Each row comes from the steps of one walk. Every step used is in the known rows, and no mark comes twice. Write the walk behind each row, first mark first.
Known rows:
nefupo setep guba gatufu vidafo febe: [ 18.2  16.6 -31.0  40.5  12.7 -10.1 -14.9 -20.6 -50.5 -42.0  -5.5  -6.6
  -4.4  38.4  11.2  14.3  21.5  17.7  33.0  15.0  -5.5   5.4  -8.7   6.6]
febe nefupo setep gatufu vidafo: [ 20.5  20.0  -4.0 -20.1  37.7  -1.8   6.6 -20.4 -32.5 -14.9 -15.0  26.2
  19.9  35.6  -9.6 -15.6  20.9 -22.2  -0.2  22.8  20.4  -0.1 -27.9   5.7]
nefupo setep guba gatufu vidafo: [ 36.1  26.7 -26.7  28.6  15.8  -6.4 -18.7 -29.6 -48.6 -37.4 -32.8  -8.9
  12.7  50.0   6.7  13.3  24.6   9.4  25.9   8.3   2.5   9.6 -15.9  12.2]
setep guba nefupo: [  2.9   4.9 -18.4  41.9  38.7   0.9 -18.7 -43.4 -48.5  -5.6 -48.8   1.8
  -8.0  25.4   1.2  26.4  33.7  34.2   0.8 -26.3  -8.2  31.3  -0.8  30.6]
guba gatufu febe nefupo: [ 24.5  -9.3  -8.0  16.0  68.5   0.5   5.0 -20.5 -24.3  29.8 -25.1  14.4
 -35.3   9.8  -6.3 -20.3  39.7   7.0  22.0 -14.7  -8.0  17.6 -25.2  15.2]
febe nefupo setep guba gatufu vidafo: [ 39.1  16.9 -31.0  17.9  26.3  -4.9  -8.8 -37.5 -45.5 -24.6 -17.1  -6.0
  11.2  47.0 -10.7   2.1  34.8  12.2  24.0  -5.4  -3.6   9.4 -34.9  15.6]
guba nefupo setep gatufu: [-10.3  27.2  -0.1  -2.9  53.7  16.0 -17.4 -24.0 -38.6 -17.7 -36.5  18.6
  -8.7  17.1  -5.1  -0.9  25.8  -6.0   8.6  -8.8  27.0   9.2  -3.6   5.5]
vidafo gatufu: [-10.9 -20.5 -16.6  36.9  47.2   6.1  22.4 -32.7 -31.6  15.9 -36.2  22.7
  -7.0  10.2   9.6  -2.7   8.2  -4.9  -8.7  33.5  -2.0  26.7   1.6  19.7]
setep guba: [ 15.3  -3.7 -17.0  34.2  32.3  -8.3   5.0 -38.1 -42.4  -4.9 -56.9   4.5
  19.2  29.6   8.4  21.8  18.8  27.7 -20.0  -1.3 -14.0  21.8  -7.1  31.3]
nefupo setep guba: [ 24.5   2.4 -21.0   2.5  27.2  -4.1  -0.3 -25.4 -51.0 -41.5 -53.5  -4.4
  31.9  33.0   5.3  19.3  12.2   3.7  -9.5   4.5   0.0  -4.2 -13.4  22.0]
vidafo febe: [ -6.6 -25.0 -10.3  23.0  40.2  -5.0  19.4 -10.0 -37.2  -1.6 -11.1  26.4
 -27.1  -3.0   4.5   3.5  13.0   8.0 -15.7  13.2 -17.7   8.0  15.7  10.7]
vidafo febe nefupo: [ -1.9 -30.0 -13.4  18.1  49.0  -3.8  25.7 -18.0 -34.2   5.8   4.3  24.4
 -27.8  -2.6 -11.1  -5.3  20.8  11.9 -13.4  -1.0 -23.1   8.4  -4.4  13.8]
febe nefupo setep gatufu vidafo guba: [  0.3   8.3   9.7  -5.6  25.9  -5.1  -9.1 -32.3 -30.3 -11.5 -11.5  20.3
  16.8  35.2 -16.6 -10.1  20.3 -23.8   4.3  19.3  12.4  -3.5  -4.3   5.1]
guba gatufu vidafo febe nefupo setep: [ 21.5   9.0 -23.7  26.0  28.5  -4.4  -3.2 -16.0 -39.0 -15.0  19.3   9.1
 -36.4  24.2  -8.8  -9.5  32.1   0.7  37.6   8.2  -6.7   7.0 -11.2  -3.2]
gatufu setep guba: [ 31.5 -10.9 -14.6  30.1   4.9  10.0 -16.3 -14.0 -37.6  -5.7 -38.6  -1.4
  23.3  34.2  14.3  32.2  26.0   2.2 -17.8  23.5  -5.6  29.2  -7.8   9.7]
vidafo setep guba: [-10.1 -22.1 -15.7  58.4  30.5 -26.7  -0.6 -38.6 -40.5   8.5 -49.2  20.3
  14.6  11.7  -3.0  30.8  17.5  27.0  -4.7  20.2   2.5  43.4  11.1  20.1]
febe nefupo setep: [ 29.6 -11.4 -13.4 -23.7  48.5   4.3  14.4 -22.6 -39.4 -18.5 -30.4  11.7
   8.9  13.8 -23.3  -4.7  21.8 -16.0 -12.2  -5.3   0.3  -7.2 -21.9  14.7]
gatufu vidafo setep guba nefupo: [  0.0   1.7 -19.2  57.9  12.8 -31.3 -29.1 -38.6 -47.6   0.4 -22.6  22.3
 -14.7  23.4  -2.7  36.1  31.3  10.8  23.2  25.5  17.0  51.3  18.8  13.6]
vidafo gatufu nefupo setep: [ -5.1 -15.1  -8.3  -7.0  33.9  -4.1  19.9 -36.5 -34.3 -16.8 -11.0  12.7
  33.4  28.1  12.6   1.0  10.6 -17.0  -9.8  35.4  -1.2  21.7 -13.5   8.1]
nefupo setep gatufu: [  2.9  20.1   3.8 -14.3  44.7   7.5   9.7 -17.1 -32.6 -20.5 -46.4  22.2
  26.5  23.9   4.0  -9.8   8.3 -14.7 -12.3  18.4  22.0  -3.9 -11.9   5.4]
guba nefupo setep gatufu vidafo: [  2.2  35.8  -1.8  -3.4  35.2   6.2 -26.3 -21.3 -41.6 -22.6 -22.3  20.5
 -12.4  29.8  -0.9   1.1  27.9 -19.2  18.8  11.4  34.2  11.8  -1.0   1.8]

Write each row's walk:
[  3.8 -24.6 -26.1   8.7  54.4   0.2  11.0 -21.7 -34.9 -10.7 -23.0   8.1
   9.1  18.4  16.6  -5.1  15.4  -9.5  20.1  34.6   7.6   3.7 -38.7  25.1]
vidafo gatufu febe nefupo setep guba
[ -2.8 -19.3 -18.4  62.2  50.5 -24.5  -7.3 -37.2 -31.1  27.6 -29.8  15.2
 -11.7  10.1  -6.6   7.8  37.4  35.8  35.6   4.8   1.9  44.2 -16.4  17.4]
vidafo setep guba gatufu febe nefupo
[ 30.0   0.3  -7.7  41.8  23.6  22.4 -16.3 -13.1 -27.2  19.8 -27.1   0.6
 -19.8  22.8  -2.2   4.2  37.8  -3.2   8.2   8.7  -7.9  35.5  -3.7  -6.8]
guba gatufu setep
[  8.4  11.1   7.5 -32.3  54.3   1.2   4.1   0.6 -28.2 -16.6 -44.4  23.9
  16.5  17.2  17.0 -14.7   9.6 -31.0   0.7  30.7  31.9 -12.5 -17.5   5.4]
nefupo setep gatufu febe
[ 11.8   6.5 -12.0  -7.0  47.5  12.1 -19.2 -21.2 -47.2 -27.1 -38.2   7.7
 -21.8  10.0 -16.9  14.6  28.2 -16.1   5.6 -19.2  13.5   4.2   4.3  10.4]
guba nefupo setep
[-34.6  -4.3  17.6  23.3  39.7 -28.0  14.0 -40.9 -20.0  26.8 -22.7  43.9
  33.5  18.6   2.5   3.2  18.4  13.4 -15.8  33.4  14.0  53.6   4.5   0.7]
vidafo setep gatufu nefupo
[ 19.1  11.0  -2.4   0.0  35.4  -3.4   1.8 -37.9 -34.1 -13.2 -17.7  -0.3
  15.8  35.7  -4.4  -2.2  33.2   8.8   5.8 -12.7 -12.4  23.6 -16.0   0.2]
guba gatufu nefupo setep
[-20.5 -12.8 -18.7  64.9  36.6 -19.1 -21.8 -44.6 -44.7   8.5 -43.1  16.4
 -12.6   7.8 -10.2  35.4  30.8  33.1  13.6  -1.6   7.5  52.3  15.4  19.6]
vidafo setep guba nefupo
[ 15.0  30.6   2.2 -15.0  25.7  -4.2  -0.8 -13.7 -35.9 -27.1 -29.5  25.5
  22.9  39.0  10.0  -5.7   8.4 -30.0  -0.9  42.9  31.6  -2.0  -7.2   1.8]
nefupo setep gatufu vidafo
[ -7.1  -5.4  15.6  20.2  21.1  -8.8 -19.0 -47.7 -31.9  -7.6 -17.5  -3.9
   6.8  33.9 -13.6   6.8  31.7   7.4   9.3 -13.6 -21.4  16.7  18.8   4.2]
vidafo guba gatufu nefupo setep
[  5.6 -29.7 -17.9  -9.7  61.5   3.6  18.9 -11.0 -31.6  -1.0 -17.3  18.5
  -9.0   6.8   6.6 -17.9  13.1 -33.9  13.4  39.4  13.2  -1.2 -28.9  15.1]
vidafo gatufu febe nefupo setep
[ -0.7  20.8  -2.3  -4.4  22.8  -6.6   3.9  -3.7 -37.6 -33.8  -1.7  28.0
   5.5  26.3  15.5  -6.6   6.6 -22.6   6.1  46.4  22.5  -4.5  -1.2  -5.3]
nefupo setep gatufu vidafo febe
[-32.0  -5.2   9.2  39.7  47.0 -16.7   9.6 -29.4 -23.5  29.4 -42.3  45.7
   8.6   3.0  -3.7  -0.6  12.3   9.2  -8.8  35.2  23.5  42.6  13.5   5.7]
vidafo setep gatufu
[ 13.2   8.3 -30.8  67.6  22.3 -13.7  -6.0 -38.1 -41.1   1.4   6.7   5.1
 -19.7  38.7   4.5   5.1  38.8  47.9  30.3  -1.8 -22.9  29.7 -17.5  17.2]
setep guba gatufu vidafo febe nefupo
[ 12.9  12.0 -21.4  61.6  37.4  -1.8  -4.9 -46.9 -38.8   7.9 -49.6  -2.2
   0.8  35.5   7.0  11.3  31.2  48.4   8.9 -19.7 -21.0  32.8 -11.7  26.5]
setep guba gatufu
[ 28.9 -28.2  -2.0 -19.1  64.0  -8.1  15.6  -8.7 -27.9  18.6 -29.6  24.7
 -17.1   2.7  -4.3 -11.6  27.7 -17.0  -7.8   5.4  -2.2   3.4 -21.4  21.2]
gatufu febe nefupo
[ -4.0  18.5  15.1  -1.1  14.0  -7.6 -16.4 -22.4 -34.3 -25.9 -28.2  20.9
  18.5  38.1   1.8   0.1   9.4 -30.9   4.1  39.7  22.0  -5.0  16.5   1.0]
nefupo setep gatufu vidafo guba
[ 21.5  -1.4 -18.7  40.2  54.4  -5.4  -4.9 -34.4 -33.5  15.9 -34.6   0.3
 -10.5  30.3   6.4  -2.6  41.2  39.9  23.1 -18.8 -15.6  23.2 -34.7  27.6]
setep guba gatufu febe nefupo
[ -4.3  21.0   4.0 -16.9  62.6  11.9 -21.2  -6.9 -34.8 -14.4 -35.6  20.5
 -18.1  12.1   5.2  -5.7  27.2 -20.2  19.4  -0.2  35.3   2.0 -10.9   7.0]
guba nefupo setep gatufu febe
[ -3.4 -30.8 -10.3  16.4  58.9   0.5  17.0 -12.4 -27.7  18.9 -31.3  25.5
 -19.1   3.6  22.8  -8.7  10.6 -22.2   3.7  46.0   6.2  16.2  -6.7  19.8]
vidafo gatufu febe
[ 22.9  -4.0   3.0 -38.2  29.2 -12.0  12.3 -28.9 -37.7 -29.2 -23.5   6.8
  40.2  32.2  -0.7  10.5  19.4 -16.1 -27.8   6.8  -5.2   9.9 -13.2   7.1]
gatufu nefupo setep
[-12.3  16.8  21.6  -5.5  44.1 -10.6  19.8 -39.9 -21.3  15.6 -26.2  31.7
  41.6  37.6  14.5  -8.5  20.8  14.7 -32.3  12.9  -0.9  35.6 -14.7   9.3]
setep gatufu nefupo
[-15.5  -6.1  -8.4  -2.2  51.7   3.7  21.3 -12.2 -32.4 -15.9   6.3  27.3
  -2.9   6.1  -2.9 -16.8  13.7   2.1  -1.8  11.7   2.0  -5.1 -17.2   2.3]
vidafo febe nefupo setep gatufu
[  4.8 -18.2   6.8  14.5  46.4  -0.6 -20.4 -26.1 -29.3   4.2 -24.2   2.6
 -29.6  12.7 -19.3  -9.5  35.3 -10.2  31.3 -10.6  -8.3  -5.5   5.1   8.7]
vidafo guba gatufu febe nefupo setep
[ -1.2 -37.3 -12.9  10.2  67.5   2.4  23.0 -20.2 -25.4  25.6 -18.3  26.6
 -19.0   2.0  10.2 -18.2  19.3 -17.8   7.8  34.4   3.2  15.6 -24.1  20.7]
vidafo gatufu febe nefupo
[  0.4   1.3  14.4 -12.8  70.5  -2.6  16.5 -13.7 -17.1  29.6 -31.6  37.6
   1.2  14.5   8.2 -26.4  23.2  -4.4  -6.2  16.3  15.6   9.0 -28.7  15.2]
setep gatufu febe nefupo
